Below are the code and all the weights of a small trained network. Each question names an input and a target symbol and asks about switching units off, where a switched-off unit gives its printed mean instead of its output.

import numpy as np


def w(rows, s, z=0):
    codes = np.array(rows[::2]) - 128.0
    scale = np.full(codes.shape[1], s)
    scale[-1] = z or s
    return codes * scale


def f(y):
    return y / 2 * (1 + np.tanh(0.7978845608 * (y + 0.044715 * y**3)))


def softmax(a):
    e = np.exp(a - a.max(-1, keepdims=True))
    return e / e.sum(-1, keepdims=True)


def log_softmax(a):
    a = a - a.max(-1, keepdims=True)
    return a - np.log(np.exp(a).sum(-1, keepdims=True))


def net(x, mask):
    ids = ['ΔΨαβγεηθλμξπστ'.index(c) for c in x.split()]
    T = len(ids)
    res = E[ids] + P[:T]
    u = 0
    for l in range(3):
        r = res
        for j in range(2):
            rows = slice(2 * j, 2 * j + 2)
            q, k, v = (r @ M[l][rows].T for M in (Q, K, V))
            z = softmax(np.where(np.tri(T) > 0, q @ k.T / 2**0.5, -1e9)) @ v
            o = O[l][rows]
            res = res + np.where(mask[u + j], z, o[:, -1]) @ o[:, :-1]
        u += 2
        y = f(res @ A[l][:, :-1].T + A[l][:, -1])
        res = res + np.where(mask[u : u + 4], y, B[l][:, -1]) @ B[l][:, :-1]
        u += 4
    return log_softmax(res[-1] @ U[:, :-1].T + U[:, -1])


Q, K, V, O, A, B = {}, {}, {}, {}, {}, {}
E = w([
[127,148,77],'Δ',
[181,148,131],'Ψ',
[169,150,112],'α',
[147,141,125],'β',
[101,136,97],'γ',
[202,146,107],'ε',
[7,145,45],'η',
[125,135,104],'θ',
[136,133,108],'λ',
[156,93,124],'μ',
[181,156,110],'ξ',
[189,149,122],'π',
[150,148,101],'σ',
[119,129,107],'τ',
],0.017)
P = w([
[109,166,140],'0',
[128,182,147],'1',
[206,120,118],'2',
[55,186,135],'3',
[127,98,203],'4',
[153,115,67],'5',
[84,193,157],'6',
[125,115,223],'7',
[184,70,67],'8',
[79,173,158],'9',
[130,137,240],'10',
[151,85,9],'11',
[91,191,170],'12',
],0.012)
Q[0] = w([
[56,131,215],'0.h0',
[125,7,161],'0.h0',
[121,20,69],'0.h1',
[65,192,144],'0.h1',
],0.012)
K[0] = w([
[116,65,150],'0.h0',
[86,155,254],'0.h0',
[86,138,168],'0.h1',
[105,130,71],'0.h1',
],0.015)
V[0] = w([
[212,238,124],'0.h0',
[58,1,205],'0.h0',
[179,238,18],'0.h1',
[62,190,234],'0.h1',
],0.0088)
O[0] = w([
[112,54,167,219],'0.h0',
[97,254,116,1],'0.h0',
[69,20,158,234],'0.h1',
[235,131,177,96],'0.h1',
],0.0069,0.0079)
A[0] = w([
[116,28,75,103],'0.n0',
[153,166,255,254],'0.n1',
[226,185,206,120],'0.n2',
[153,188,118,68],'0.n3',
],0.0073,0.0031)
B[0] = w([
[167,110,28,253],'0.n0',
[44,1,179,161],'0.n1',
[156,69,58,122],'0.n2',
[177,126,121,106],'0.n3',
],0.0076,0.0069)
Q[1] = w([
[115,28,55],'1.h0',
[155,166,62],'1.h0',
[170,57,110],'1.h1',
[254,247,128],'1.h1',
],0.0093)
K[1] = w([
[188,75,47],'1.h0',
[175,191,162],'1.h0',
[210,254,207],'1.h1',
[11,53,221],'1.h1',
],0.0061)
V[1] = w([
[139,60,73],'1.h0',
[92,111,173],'1.h0',
[152,115,221],'1.h1',
[2,65,120],'1.h1',
],0.0069)
O[1] = w([
[199,156,78,246],'1.h0',
[125,106,189,110],'1.h0',
[101,128,229,108],'1.h1',
[123,254,153,153],'1.h1',
],0.0064,0.012)
A[1] = w([
[189,102,100,202],'1.n0',
[142,180,156,254],'1.n1',
[82,155,112,210],'1.n2',
[80,11,52,245],'1.n3',
],0.011,0.00082)
B[1] = w([
[125,239,33,190],'1.n0',
[92,198,68,121],'1.n1',
[77,33,119,128],'1.n2',
[216,241,255,254],'1.n3',
],0.0081,0.018)
Q[2] = w([
[76,127,184],'2.h0',
[128,123,97],'2.h0',
[255,72,196],'2.h1',
[62,76,73],'2.h1',
],0.0078)
K[2] = w([
[130,48,181],'2.h0',
[122,71,2],'2.h0',
[165,78,234],'2.h1',
[99,230,56],'2.h1',
],0.0055)
V[2] = w([
[230,1,5],'2.h0',
[106,40,73],'2.h0',
[128,200,56],'2.h1',
[56,227,207],'2.h1',
],0.0077)
O[2] = w([
[19,208,253,124],'2.h0',
[233,235,181,6],'2.h0',
[171,183,71,88],'2.h1',
[22,100,31,162],'2.h1',
],0.0059,0.014)
A[2] = w([
[96,197,254,134],'2.n0',
[100,56,169,254],'2.n1',
[41,76,83,125],'2.n2',
[28,163,47,80],'2.n3',
],0.0073,0.0041)
B[2] = w([
[187,73,113,153],'2.n0',
[28,161,169,252],'2.n1',
[96,4,5,139],'2.n2',
[182,83,170,170],'2.n3',
],0.011,0.0037)
U = w([
[115,194,52,153],'Δ',
[103,87,169,211],'Ψ',
[142,109,141,100],'α',
[64,91,143,253],'β',
[74,99,61,130],'γ',
[253,125,80,188],'ε',
[101,67,13,41],'η',
[29,160,85,79],'θ',
[62,127,97,194],'λ',
[63,116,70,117],'μ',
[195,61,115,21],'ξ',
[150,120,172,66],'π',
[134,103,109,46],'σ',
[17,146,69,130],'τ',
],0.0079,0.0027)

Each question gives the input, a string of symbols that net reads in full, and the target symbol t.
The units are the heads (2 rows each of Q, K, V and O) and the neurons (one row each of A and B). Each row of codes is followed by its name. A weight is (code - 128) times the scale printed after its matrix; where a second scale follows, it is the last column's (O, A, B and U).
mask holds one flag per unit, layer by layer, with each layer's heads first. A switched-off unit (its flag False) gives its mean, the last column of its rows in O or B, instead of its output. The means were averaged over made-up inputs and are rounded, as every weight is.
A unit's drop is (log p(t) with every unit on - log p(t) with that unit switched off) / (log p(t) with every unit on - log p(t) with every unit switched off).
The circuit of an input: a set's keep is (log p(t) with only the set's units on - log p(t) with every unit switched off) / (log p(t) with every unit on - log p(t) with every unit switched off). Starting from the 12 units with the biggest drops (on a tie, the unit counted first), units are removed one at a time, each time the one whose removal leaves the highest keep (on an exact tie, the one counted first), for as long as the keep stays at least 0.8.
circuit, biggest first: the units of the circuit, biggest drop first
unit that matters most: the unit with the biggest drop
top k neurons: the k neurons with the biggest drops, biggest first
k most important neurons of layer l: the k neurons of layer l with the biggest drops, biggest first
which heads matter: for each layer, one digit per head in row order, 1 if its drop is at least 0.15 and else 0, layers parted by /
input λ Δ α β θ γ β τ ξ η ξ β, target Δ: which heads matter	00 / 00 / 10
input Δ η η η γ ε α β, target β: top 2 neurons	(0.n1, 1.n0)
input σ ε π π ε μ, target ε: top 3 neurons	(1.n3, 2.n1, 0.n0)
input ε μ ε σ, target ε: circuit, biggest first	(1.n3, 0.h0, 2.h1, 2.n0)
input α Δ α τ ε Δ η τ ε, target Δ: unit that matters most	2.h0
input σ ε η ε, target η: circuit, biggest first	(1.n3, 0.h0, 2.n2, 0.n0)
input σ β γ τ τ λ η β γ α ε λ, target Δ: top 2 neurons	(1.n3, 1.n0)
input β π ε θ μ π γ Δ ε Δ θ μ, target Δ: circuit, biggest first	(1.n0, 2.h0, 0.n0)
input σ π ε ε ε λ, target ε: circuit, biggest first	(1.n3, 2.h1)
input η π π π τ Δ ε ε Ψ π η ε π, target ε: which heads matter	11 / 01 / 00
input η β τ γ Ψ μ η σ θ γ α ε τ, target ε: circuit, biggest first	(1.n3, 1.h1, 0.h1, 2.n0)
input λ μ α ε Δ ε σ ε Δ, target Δ: top 3 neurons	(1.n0, 0.n0, 0.n1)
input π ε ε α, target ε: circuit, biggest first	(1.n3, 0.h0, 2.n0, 2.h1)
input β π π ξ ε λ θ ε ε τ, target ε: top 2 neurons	(1.n3, 0.n0)
input γ λ Ψ γ β, target β: circuit, biggest first	(1.n0, 0.n1, 2.n1, 1.h0)
input π ε λ β Ψ σ α λ λ, target Δ: top 3 neurons	(1.n0, 0.n1, 0.n0)
input τ π τ ε γ τ η ε ε ξ ε ε π, target ε: 2 most important neurons of layer 2	(2.n1, 2.n0)
input ε α ξ ε π π π β θ ξ μ, target β: unit that matters most	0.n1
input θ τ ε η θ ε γ λ λ λ λ θ, target Δ: top 2 neurons	(1.n0, 1.n3)
input λ λ ε λ ξ σ ε γ λ η η ε ε, target ε: top 4 neurons	(1.n3, 2.n1, 2.n0, 0.n0)
input σ θ π τ τ ε ε μ α λ σ Δ, target ε: circuit, biggest first	(1.n3)
input π τ η λ, target η: circuit, biggest first	(2.n2, 1.n3, 0.h0, 1.h1)
input σ τ λ ε π η ξ, target η: circuit, biggest first	(1.n3, 2.n2, 0.h0)
input α Δ η α, target η: which heads matter	10 / 00 / 00
input η μ λ ε μ μ ξ Ψ ξ, target Δ: top 3 neurons	(1.n0, 0.n1, 1.n3)
input τ τ ε ε τ γ, target ε: top 2 neurons	(2.n1, 1.n3)
input ε α Ψ Ψ λ θ, target ε: top 2 neurons	(2.n1, 1.n3)
input γ β π α Δ μ ε π η σ, target η: top 2 neurons	(1.n3, 2.n2)
input θ σ α ε μ α λ π α, target Δ: top 2 neurons	(1.n0, 0.n1)
